Rows are numbered. After the first five, each row is followed by the numbers of the four nearest rows among all rows above it, by straight-line distance, nearest first.
0: [-19 -20  -3   5  54   1   5 -14 -17  -2 -30  25 -11  -1  -5  26  54 -27
 -35  35  -1 -30  18   0   9  32  -9 -23 -29   2  -3  -9 -39 -36   1  26
 -17 -15 -12   2  12   3   4  -1  19]
1: [ -6 -10  13 -20  31  -9   6 -13   9   9 -52  -2  -8  -8 -31  11   9 -13
 -10  -4  17 -12  -6 -16  -9  27   2   5 -15  -8   3   4  11 -24  -9  30
  19 -10 -15 -11  13   4  -4  17  19]
2: [  8  -5 -29  -2   2  22  25 -28  12  21 -11  -9   9 -20 -10  -9 -28  22
   6  17   3  12   2  35 -11 -13 -13  25 -21   7 -13 -17   2  20  -3 -21
  -3   1 -11 -19   3  -6   6 -10 -52]
3: [-12 -16   6   2  76  22 -21  -8 -32  23   8  -3  -7   1   3  39  22  17
 -12  31  -5  15  15  12 -30  41 -32   1   9 -13  -1   1  -2 -24 -24 -82
  16 -16  29 -22  31  21  -3  43 -30]
4: [-33   9  23  -3  47   3  36 -18  15  18  -4  29   8  21   8  12  53  27
 -37  10   3 -37   6 -44 -11  82   9 -20 -37  24 -16  -7 -12 -23  -3  31
  14  -4  -9  -9   9  18  -9   1  39]
5: [ -6 -14 -13  14   6   7 -12 -18 -16  -2  -3   9  21  -4  12  21  19  33
 -18   6 -18   9  -7  -6  -1  -1 -12  -5  -4  19  -6  -2  -6  -8   3 -15
   1  -5  -2   3 -17  14 -11  -3  -3]
2 1 0 3
6: [  4   1   5  -3  57  19  -9  -4  -5  19  19  26 -10  -2  52   8   6  41
 -13  24  -9   4  14  23 -43  24 -17  25  -6   7  16  25  -9  11 -14 -59
  11 -22   9  -1  13  -5  11  12 -32]
3 5 2 1
7: [-21 -26  19  10 100   9  49  19  14   3 -25  30 -20   3  -1   5  86 -35
 -93  36 -20 -43  31 -70   7 100  21 -76 -21  44 -17  25 -33 -52  -8  47
   7 -33  -7  36 -16  45 -19  36  75]
4 0 1 5
8: [ -3   2  -5  12   8  13   4  18  -5   7 -52  -3  12  11 -19 -19  13  22
  -9  18   2 -15 -20   1  -3   1   6   3 -14  24 -16  -6   4  14   1 -16
  -9 -12   6 -53  10   8  12 -30  -3]
5 2 1 0
9: [ -4  17  -6  28  64  24  11 -19 -16   0 -35  -9   9  32   7  13  51  24
 -51  34  -2 -19 -10  16 -24  27 -11  16 -12   6 -17  -7 -27 -17  -9   4
   4 -25 -10 -15  -5   3  -6 -12  12]
0 5 8 4
10: [ -2 -14  -7  -7  20  12   6  12   7  -2 -21   6  -1 -30   3 -14  11   7
  14  -4   1 -21   1  17   7  -1 -17   3  -5 -24 -23   0  25 -22  -7 -10
   4   7  14  -9  -8 -14 -13   8 -28]
5 2 1 8
11: [-37  93   7  19  19  31  12 -49 -63  16  -5 -11 -10  94  34 -12  58  68
 -37  35   7 -19 -20 -12 -14   1 -29  44   4  -4 -26 -11 -26  17  45 -26
 -10  -8  33 -12 -10  33  -2 -86  34]
9 8 5 4
12: [-27  14 -38  16   0   6 -14 -48 -11  23 -16  11  10  36  27  10  21  48
  -8  10 -11 -11 -20  47 -11 -27 -11  15  11   3  -1 -14   5  11  19 -33
  -2 -13  23 -53  -2   0  18  -4   6]
5 8 2 9
13: [ -4  13  -2   4  20  13   3   0  10 -11  -9  27  21 -14 -13 -13  19 -12
 -17  -5 -25 -18   5  -9 -13  27   5   9 -30   8  -7   3   2  12   0 -10
  -6   2  -1 -24 -16  -7  13 -12   0]
8 5 10 1
14: [ 13 -29  -7   3  11  -3 -10  -4   9   6 -38   6  34 -11 -62  -2  31 -42
 -40 -15  24 -27   3  -8  34  24   4 -42 -26   6 -11 -37 -26 -22 -19  72
 -10 -11 -23 -30  -7 -17   3  12  26]
1 0 13 8
15: [ 16 -45 -14  15   8 -15   6  -1  45 -11 -10  21  30 -26 -20  11 -40 -32
  -4 -29  15 -35  41  14  25   9   5 -17 -24 -12  -2 -23  -6   3   3   0
 -10 -15 -14 -23  -4 -10  26  13   5]
13 10 14 1
16: [ -37   37   -9   24  100   18    2  -12 -100   30  -10  -12   -1   59
  -13   17   98   10  -68   22  -23    1   -1  -34  -26   33  -18  -11
  -11    3  -18  -16  -16   -5   10  -22  -26  -51   -6   -1   -3   12
   -7   -1   48]
9 0 4 11
17: [ 15 -30 -16   3  52   5 -19  -2  18   9 -30   1  -4 -15 -14   0  24  19
 -16 -12  11  -6   7   0  -6   6 -16   7 -10   3  -4 -24 -13  -2  -8 -27
 -14  -2 -12 -15 -24  16  -8 -26   5]
5 13 10 8
18: [ 23 -40 -12  15 -10 -23 -27   1  32  -8 -37  11  22 -33 -12  -5 -21   1
  12  24   9 -28  13  43  23   6  12  17 -30  18  15 -18  21  12 -23   3
  10 -18 -30 -23  -8   5  24  34 -29]
15 2 10 13
19: [ -6  25   0  22 -13  -6 -18 -24 -19  21 -38 -19  16  33  20  -9   3  43
  14  25  11 -18 -14  25   2 -36 -10  41 -21   7   4  -5  -7   8  32 -28
  -8 -19  -3 -51  -1 -10  10 -29 -17]
12 8 2 5
20: [-38  15  24  18  22  18  -3  13 -24  12   7  10 -15 -14  -4 -12 -15  36
 -32  19  12  10  -2  -5 -24  36 -22  26   3   7   7   8 -10   8 -18 -71
  18  -5  -1 -25  13   5  -3  17 -51]
6 3 5 2
21: [ 14 -70   7 -26  35 -23  27  37  33  21  -5   6  16 -44 -60  12  -5 -38
 -11 -27  21 -13  24 -14  48  19  12 -56 -16 -17   5  -9  12 -33 -38  28
   6  -4 -16  -7   8 -19   7  29   6]
15 14 1 10
22: [-32  27   5 -15  14  -4   5  -2 -20  -2 -29  17   4 -11   5  -5  -4  23
 -21   4  -4   2 -11   6 -25  -6   3  -6  19  -8 -19  -1 -15  16  22   6
  -8  14  17 -29   0  -7   0 -22  10]
8 13 5 10
23: [  18   20   20   34   54   -8  -19  -16    5   -5   17   31  -40  -49
   38    6   20   51  -15   23   -7    7   25   16  -73   70  -34   36
   16   34   32   11   34   -5  -43 -100   19  -17   18    3   22   43
    1   44  -82]
6 20 3 5
24: [-29  17   1  16   5  22  -5 -12 -37  10  -9 -25   1  27  31 -15  14  48
 -10  16 -18   0  -4  10  -6  -3 -17  34  16   2 -33 -24 -18  18  17 -59
  14 -17  24 -20 -24 -13  13 -15 -22]
12 19 5 22
25: [-10 -41   3  22 -39  -3  19  10  81 -18 -55   2  40 -28  -5   3 -15  -3
 -13  -9  18 -42   2 -13  49   5  15 -29 -34  15   4 -21 -12  14  -1  30
   3  -2 -15 -47 -33 -21  13  -4  -6]
15 18 14 13
26: [-20  15  -7  19  27  13 -20   1   7   5   5  25 -23  -9  53  -1  -4  53
 -35  39  12   5  15  26 -50  52 -38  16  -6  12  22  22  27  14   9 -67
  17 -24  -5 -39   8  20  12  17 -78]
6 20 23 3
27: [-11  21  23 -27  14  30  22 -22  10  -4   6  -4  -7  28  -8 -10  29  29
 -29   7 -17   1 -10 -27  -1  25  -4   5  12  30 -17 -10  -4  17   7  11
  -1 -26  19  -7  -2   9 -33 -35   9]
5 22 13 8
28: [ 26 -25 -11   0  12   5  22  16   7  -3 -24  30  -2 -29 -17  -2  -1  -9
  -3  -8  14  -9   5   3   0  30   1 -40 -16   7 -20   2  33  -5  -8  15
  -9 -10 -20   4   6 -14  11  22  -9]
10 1 13 15
29: [ 30   9 -10  -4 -34  -1 -30 -31  23 -11 -44 -17  13  -7  29  11   6  17
  42  18  33   4   6  34   7 -54 -19  41  -4  -9  -6  11  11  19 -10 -24
  10  -9  14 -56 -11  -1   6 -17 -24]
19 2 12 10
30: [-23  20  22   4   3  41  24 -28 -19   1  -4  -2  31  31 -11  11  44  19
 -18  35  -5   3 -21 -19  -5  -8 -12   9 -16  16  -7   4 -13  -6   8  13
   4 -15  33 -17   8 -10 -10 -25   8]
27 5 9 8
31: [  10   11   15    4  100  -25  -34    1  -44   20   21   26  -56  -39
   -3   28    5   42  -30   33   -1   35   36   39  -78   64  -32   10
   12   -3   -7    4   23  -10  -32 -100   38  -25   29   21   40   31
   14   50  -76]
23 3 6 26
32: [ -2  -1  -7  18 -10  27  16  -3 -15  -3 -24   7  18 -11 -25   1  19  -4
 -36   5   6 -31 -13   7 -10  22   0  14 -16  13   2 -26 -12  -9 -18 -19
  -3 -37  -4 -29   0   5   3 -20  10]
8 13 5 17
33: [ 19  27  23   7  30   1 -15 -14 -21  16  17  26 -25   2  80  20   3  89
  10  39  -5  48  -6  13 -51  39 -41  33  14  20  -3  16  16  -7  13 -59
  -1  -3  46  -4  22  26  -2   2 -64]
6 26 23 20
34: [-11 -13 -10 -12 -32  -8  12  12  58  -1 -50   5  47 -27 -23 -16 -40 -30
 -13 -25   5 -31  26   3  27  12  23 -22 -40   3  13 -21 -10 -15  -4  50
  -6   7 -20 -41 -11 -35  -2   3 -18]
25 15 14 18
35: [-11  14  13   7  19  -6 -15 -35  -6 -13   6   0  -2  -5  36   0   4  16
 -18 -16  19  -5 -11  17 -17   3 -30  10 -15 -10  -1 -14 -10  -7 -24  -8
  21   3   8 -32 -10   2   7 -19 -32]
5 10 22 13
36: [ -18   -5   14  -13   87   10   35  -10 -100   21    0    5  -20   40
  -49   31   88  -45  -54   15   11   -2   -2  -17   -1   62   -1  -27
  -23  -29  -21    9  -22  -40   22   47   -7  -37    9   46    6   12
    0   12   95]
16 0 4 7
37: [  5  21  -2  23   6  29 -26 -23  30   7 -23   1   1 -20  29  -4 -21  68
   4  41  -1   5  15   1 -29  38  -9   1   3  39  21  13   8   2 -19 -71
  19  -7  -4 -34  20  17   0  34 -73]
26 20 6 23
38: [  3  12  26  13   2  26  13 -26 -10 -13 -19  -3  10  34  21  -4  41  36
 -12  15  -3  -7 -25  -3  -1  25  -7   1  -8  30  -6  -2 -18  15  34  21
 -41  -6   6 -36 -10  13  16 -16  27]
30 27 8 5
39: [ 20   0  -1 -12  40  11   4 -13 -10   1  -3  14   1   3 -12  11  32 -38
 -38   4   2  -5   3   5   6   6  15   4   2 -12 -10 -16  -2  -7  -9  20
   1  -4   8 -21   0 -10  13   1  55]
1 13 0 32
40: [-26  12 -16  -1  15  18 -15  11 -21   4   7   1  -4 -22 -13   6   4   1
 -29  11 -14 -27  22  -1   5   4  -1 -26 -21  11   0  -2 -37  -2  -4  20
 -15 -15  -5   6   5   4  -6  13   6]
5 13 0 32
41: [ 20 -73  16   2  29 -12  -7  12  28 -19 -25   6  19 -54 -76  22  31 -79
 -17 -20   5 -34  46  10  23  34  25 -53 -40   3  -7  21   2 -17 -37  47
 -19 -40 -45 -21 -37 -25   6  36  28]
21 14 15 28
42: [-43  41  11  41  57  24   3 -44 -83  35  -5   2  -9  49  20  29  53  28
 -32  50 -21  14 -56 -17 -46  20 -18  13   0  30   4  -8 -20 -11  23 -47
  -9  -8  33 -10 -15  23  18 -23  43]
16 11 9 30
43: [  4 -42   1 -14 -16  10   9   0  55  -2 -40 -12   9   3 -18  28 -18 -22
 -16 -17  19 -71 -26   2  58 -10  11 -27 -31   3  -9 -19 -14   0 -18  53
 -39   5 -32 -35 -28  -6  -9  -9  11]
25 34 14 15
44: [ 10   4  -4  14  16  10 -22  -1  22   8 -42   0  -8 -20  40   0 -10  19
 -13  27   9 -17  11  46 -14  33 -10  -5 -11   3  20  11  26  -9 -20 -49
  15   8   7 -17  -2 -10  -4   8 -27]
10 37 6 35
45: [ 12   4  -9  -5  16  11  40  14 -40   7  -1  -9 -13  25 -46   7  26 -16
   8  27 -17 -34  -9 -12  14   7  13 -16  -2   6  -3 -21 -28 -28  -7  23
   2 -10   2  10  -4  -9  -1  -1  49]
39 40 0 32
46: [-15 -20  -4 -13  -5 -12  -9  11 -21 -15 -29 -18  27   3 -57 -13  -5 -46
  -8 -19  25 -24 -13 -22  66 -23  35 -36 -28 -21 -32 -10 -17   2  36  71
 -23 -23 -34   5 -30 -24  -6  -2  59]
14 43 45 39
47: [  7  -5  -6  10  -7  11  -7  21  67 -16 -18   5  13 -41  67  -4 -32  39
  -3  -1  -5 -15   2  -5 -12  14  -6  33   2  40  22  27  21  18 -32 -49
  19   9   7 -42  28  -5   9  10 -87]
37 44 26 6
48: [ 20 -67  -4 -13  21 -22  -1  38  31  -4 -20  11   9 -33 -31  21   4 -31
  18   4  -2  -6  18  -1  16  20  13 -28 -20  12 -11  -3   5 -10 -31  -5
   3 -23 -25 -18 -16 -19  -8  67 -12]
28 21 15 18
49: [ -5 -14 -17  23 -22   7   0 -12   9  26 -22 -24  29 -20  28 -17 -24  19
   5  15 -18   7 -21  60 -11 -39 -20  31 -10  -8  21 -11  25  43   3 -59
   0   5   9 -69  -4 -28  20 -15 -48]
2 19 29 12
50: [ -4  -5   6  12   9  -6 -11   5 -10  -5 -15  -2  -5 -12 -24  14  22   2
 -17  15   1   4  19  -5 -11   7  -7   3 -15  16  -8  -4  21 -31   3  -5
   5  -1   9 -25  -2  -2 -18  -5  -7]
5 10 13 1
51: [-12   0  12  12 -12 -21 -10  24  39  -9  -2  17  32  -3   9  -1  -6 -25
 -18  -1 -12 -37   2  -7  -1  10   9 -12 -12  17   7  14  -6  11   8 -23
   5  36 -14  -8  -3  10 -15  10 -21]
13 50 5 10
52: [  27   -9    2  -25   51    1  -28   12 -100   36   -2  -25    0   62
 -100    9   84  -66   -6   23   16   13  -32    6   26  -46   -2  -24
   -1  -65  -56  -18  -45  -41   60   61   14  -44   10    1  -17  -30
   -3    5  100]
36 45 46 39
53: [ -5   1  13   9 -28   6  -7 -22 -30   3 -54 -34   4  11 -13 -11  -5  26
  31  20  -3  15  -7  28  13 -44 -30  31  -1 -16 -18  -9  -5  -7  11 -23
  -1 -10  13 -36   2 -19  -6  -5  16]
19 29 8 24
54: [-16  18  12   4   7  19 -28 -12  -1  21  -8  -8  -3   0   9  15  24  33
 -16  28 -22 -14  -2 -27 -10  16 -24  21   7  -2  -9 -20   7   4  -3   6
   6 -25  10 -16 -17   0   8 -23  20]
5 27 50 30
55: [  18    4    6    3   49    4    1  -11 -100   21   -7  -25   26   50
  -78   22   54  -45   -3   -8   17    7   -2  -11   44  -37  -10   -4
  -22  -68  -43    1  -33  -34   40   37   -2   -5    1   -7    3   -8
    9   16  100]
52 36 45 39
56: [ -8 -28   0 -16 -18  10  20  11 -35  29   0 -10  24  13 -39 -18  31 -31
  -3  -4  16 -26  -5   6  11 -12  11 -23 -25   5 -23  -6 -21  -8  19  65
 -38 -18 -29 -12  -6 -21 -16  -8  68]
46 45 14 39
57: [  4   6 -10  12  -9   9 -30 -17  -5  10 -19   2  -2 -14  16  -8 -15  32
  -6  18  -5   7   3  28  -2 -18 -23   4   4  13   1 -14  14  24   8 -34
 -10  -2   6 -21   2 -12  31   2 -18]
2 5 12 44
58: [-11  -8 -10 -15 -22 -12  17 -29  66 -18 -47   8  23 -20 -12 -20  -3  19
 -30 -27  14 -63  17 -11  19  10  10 -35 -31  23  13  -5   7   4 -20  42
 -26  22 -16 -48   0  -6  14  -7 -25]
34 25 43 15
59: [  13  -10  -17   39  -60    5   -2  -33  100  -24  -45   37   15  -62
   66  -14  -65   48  -12  -30   18  -15   -1   25  -10   -1  -31   39
  -15   58   26    2   28   28  -15  -34   15    9  -27  -68   -3   -2
   30    7 -100]
47 37 49 18
60: [-12  -2  17  23  -6   4   8 -19  70  -7 -37   8  23 -23  -7 -12  -6  16
 -30  -4  10 -47   0   7   1   5   4 -26  -4  17   5   3  -9   2 -31  26
   3   1   1 -10   1   8  11 -25 -24]
58 25 51 13
61: [  7 -42 -31   1 -39 -30   1  -3  96 -31 -33  13  13 -67   1 -14 -29 -14
  14 -11 -13 -33  23  13  36 -19  17   8 -16  34  25  17  22  15 -14   8
  -1  10 -25 -37  16 -47   9  38 -52]
18 34 25 58
62: [ -7 -41   9   9  49  -4  16  14   2  -1 -18   8  -1 -41 -25   7   7 -15
 -30 -13  15 -15  18 -24  16  45  -9 -47   6  14 -10  21  -2 -32 -14   2
  -6 -22 -17 -24 -11  12  15  47  11]
28 48 1 21
63: [ 16 -55   2  24  -8 -23 -15  -3  34 -16  -7   5  17 -45 -26  11 -43 -25
  -6  -6  -2  -2  20  41  24   2 -12 -16 -37   7  -9  -2  26 -17 -62  -8
  -1   0 -54 -60  -6 -23  15  21 -56]
18 15 48 61
64: [-50  10  10   2  82  18  66  11  37   8  22  22 -10  27 -25  18  64 -15
 -92  23  11 -46   9 -55   6  98  27 -53 -18  27   0   9 -23 -18  -7  60
  -4 -25   3 -21  12  21 -28   1  46]
4 7 0 62
65: [  0 -37   1   2   0   2 -10  -5   6  11 -60   5  15 -16 -67 -32  -5 -35
 -21   0  15 -48  -9 -18  59 -22  13 -50 -32   0  -9  -9  -9 -24  -6  68
 -50 -12 -18 -46   2 -35   5   6  68]
14 46 56 43
66: [ -19    0   -5   -7   67   12    2   -5 -100   17   20  -22  -19   43
  -38    6   68   -6   -7    3   20   -2   15  -30   -9   21   -3   -1
  -18  -29  -32  -16  -25  -20   39   -1    3  -15   25   18   25   -7
   16    4   72]
36 55 16 45
67: [-29  36  13  17  11  26  10  -3   2  -6 -39 -18  10  16  28  11  23  29
 -43   3 -34 -19 -23  -7   6  -1  -8   4  15  -2  -5  -1   3  12  -3  -9
   0  -8  24 -20  12   4  12 -15  23]
54 22 30 8
68: [-18  54   7  53 -52  27 -22 -51 -13   5 -35 -15  32  -3  26  15 -20  85
  28  38  13  21 -19  31 -13 -63 -34  75  15  -8  -8  -2  14  31  15 -34
   0  -6  23 -51 -15   8   0 -25 -24]
19 29 53 12
69: [ 14  -4  19   0   6 -29 -25 -11  23  21 -31  -9  -2 -27  -4 -12  13  16
  -1   9  11  -5  27  50   8   7 -15   7 -27  15  -2   7 -10   9  20 -12
  -5  10 -15 -28  -1  13  38  -1 -39]
57 18 2 44
70: [ -1 -28   5  23  32  13   5   0   0  24   4   8  11   5  -2   8  21  20
  -9   3   7   3  14   9  -6   6   6 -16  -8  17  -3  14   9   3  13 -16
   4  -8  14 -30   5  -2  15 -14 -11]
50 5 8 13
71: [   0  -11   28    6  100    1  -46  -22 -100   50   42  -21  -44   27
  -26   36   44  -14   14   24    9   58    4    4  -36   15  -22   25
   25  -40  -22   -3  -14  -39    4  -80   42  -17   40   27   -4   10
   30   50   45]
3 66 42 31
72: [ 23   8 -26  -9 -10  -8 -19 -21 -38  27 -16 -20   8 -15 -10  11   0  19
  12  -2  26 -25  -5  36  -1 -60  -3  32  19   4  13  -3  22   8   8 -29
   1 -18  -6 -30 -15 -32  28  -3 -19]
57 19 29 53
73: [  8 -35 -15   3  22  -1 -15   6 -11   3  -6  15  -8  21  -3  19  28   9
   2  11   8  -6  10 -13  -4  -3  -4 -13 -14  -1 -28  16 -10   3  -2  22
  -3 -11  -4 -21   5 -16   1  -5  -8]
70 50 5 40
74: [  8  -7  10 -14  61  14 -12 -12 -68  25   6 -19 -20 -10  -4   7  11  27
 -18  34 -10  28   3  12 -49  28 -48  15   6  -4 -15 -15  12 -21  15 -85
  10 -25  15   1  -4  -7  29  43  -2]
3 6 20 71
75: [ 11  -2  -9   8 -20 -14  20   8  67 -10 -24   2   6 -33  36 -10 -37  39
 -17  -1  -4   1  17   2  -3  19   0   6 -11  24  32   9  39  10 -35 -24
  16  -4   6 -36 -12  14   5 -15 -67]
47 44 60 37
76: [ -2   2   4   0  54 -13 -27  -3 -42   6  -9  22 -25  28  -8  11  39 -10
 -16  37  -6   3   9   4  -8  27  -8  -9   0 -12 -29 -24 -16 -15   0  -1
 -11   3  -6  -1  -2  14   8   7  22]
0 39 73 50
77: [-17   0   2   7  22  -1 -12 -13 -26  -4  -2  -1 -25  -9   8  10  12  10
  -4  20 -12  16  23  -1 -33  38 -25  22   3  15 -15  -2  21 -37  -4 -73
  30 -37   3 -43  13  16   7   6  -8]
3 50 20 74
78: [-14  -9  -5  -2  -9  -7  11  20  46   2 -42  -9  19 -13 -49 -18  10 -39
 -18  14   2 -44   7  -4  31 -14   7  -3 -15  19 -10  17  -4   0  11  50
  -7   2 -28 -43 -16 -41  12  -8   3]
34 25 43 14
79: [ -15    1   23  -16   58   -1  -11  -16 -100   37   -7  -11   13   49
 -100   -7   38  -30    0   20   14   18  -19    3    8  -24   -6  -13
   19  -50  -46  -30  -20  -31   34    9   -3  -17   22   21  -12    5
   13  -21  100]
55 52 66 36
80: [ -8  14   2   4  37  -7  26 -21 -36  26   1 -27 -29  27  -8   9  49 -16
 -40   1   1   1  11 -28 -14  25   9 -23  -2 -30 -26  -7  -8 -34  20   6
   3 -12   7   9   1  14  -7  -5  44]
76 39 66 45
